Below is a small trained network, with its code and all its weights. Each question gives an input and a class and asks what happens when units are switched off, that is, made to give their printed mean instead of their output.

import numpy as np


def w(rows, s, z=0):
    codes = np.array(rows[::2]) - 128.0
    scale = np.full(codes.shape[1], s)
    scale[-1] = z or s
    return codes * scale


def f(y):
    return y / 2 * (1 + np.tanh(0.7978845608 * (y + 0.044715 * y**3)))


def log_softmax(a):
    a = a - a.max(-1, keepdims=True)
    return a - np.log(np.exp(a).sum(-1, keepdims=True))


def net(x, mask):
    res = np.array(x, float).reshape(1, 3) / 4 @ E
    y = f(res @ A[0][:, :-1].T + A[0][:, -1])
    res = res + np.where(mask, y, B[0][:, -1]) @ B[0][:, :-1]
    return log_softmax(res[-1] @ U[:, :-1].T + U[:, -1])


A, B = {}, {}
E = w([
[41,128,24],'x0',
[3,162,193],'x1',
[81,15,133],'x2',
],0.012)
A[0] = w([
[177,126,251,163],'neuron 1',
[50,154,19,254],'neuron 2',
[25,66,90,250],'neuron 3',
[184,232,143,148],'neuron 4',
[79,118,209,124],'neuron 5',
[102,88,158,233],'neuron 6',
[217,190,128,207],'neuron 7',
[226,149,95,173],'neuron 8',
[192,25,172,214],'neuron 9',
[179,7,140,162],'neuron 10',
[214,47,168,204],'neuron 11',
],0.011,0.0076)
B[0] = w([
[199,245,182,221],'neuron 1',
[61,77,89,252],'neuron 2',
[108,52,191,254],'neuron 3',
[180,119,54,197],'neuron 4',
[107,123,216,186],'neuron 5',
[124,82,201,192],'neuron 6',
[171,167,49,214],'neuron 7',
[135,135,77,208],'neuron 8',
[219,106,150,225],'neuron 9',
[239,93,117,211],'neuron 10',
[206,115,121,223],'neuron 11',
],0.013,0.014)
U = w([
[66,132,57,34],'0',
[43,60,168,207],'1',
[182,129,169,3],'2',
[173,26,127,166],'3',
[157,138,91,239],'4',
[140,147,253,84],'5',
],0.015,0.0066)

Each question gives the input, the list of numbers given to net, and the class t.
The units are the neurons (one row each of A and B). Each row of codes is followed by its name. A weight is (code - 128) times the scale printed after its matrix; where a second scale follows, it is the last column's (A, B and U).
mask holds one flag per neuron, in row order. A switched-off neuron (its flag False) gives its mean, the last column of its row in B, instead of its output. The means were averaged over made-up inputs and are rounded, as every weight is.
A unit's drop is (log p(t) with every unit on - log p(t) with that unit switched off) / (log p(t) with every unit on - log p(t) with every unit switched off).
The circuit of an input: a set's keep is (log p(t) with only the set's units on - log p(t) with every unit switched off) / (log p(t) with every unit on - log p(t) with every unit switched off). Starting from all 11 units, units are removed one at a time, each time the one whose removal leaves the highest keep (on an exact tie, the one counted first), for as long as the keep stays at least 0.8.
circuit, biggest first: the units of the circuit, biggest drop first
k most important neurons: the k neurons with the biggest drops, biggest first
drop of u: that unit's drop, to one decimal
input [-1,-7,-1], class 4: circuit, biggest first => (neuron 3; neuron 7)
input [-3,0,-1], class 2: circuit, biggest first => (neuron 2)
input [-3,0,2], class 2: circuit, biggest first => (neuron 3; neuron 2)
input [-8,3,-4], class 2: circuit, biggest first => (neuron 4; neuron 7; neuron 1)
input [-6,-5,4], class 2: 2 most important neurons => (neuron 1; neuron 2)
input [0,4,-4], class 4: 4 most important neurons => (neuron 3; neuron 4; neuron 6; neuron 2)
input [0,7,-3], class 1: 2 most important neurons => (neuron 1; neuron 9)
input [-1,-1,0], class 2: 3 most important neurons => (neuron 2; neuron 3; neuron 4)
input [-6,0,8], class 5: drop of neuron 11 => -0.1
input [-8,-4,6], class 2: drop of neuron 1 => 0.9
input [7,5,-7], class 1: drop of neuron 7 => 0.2
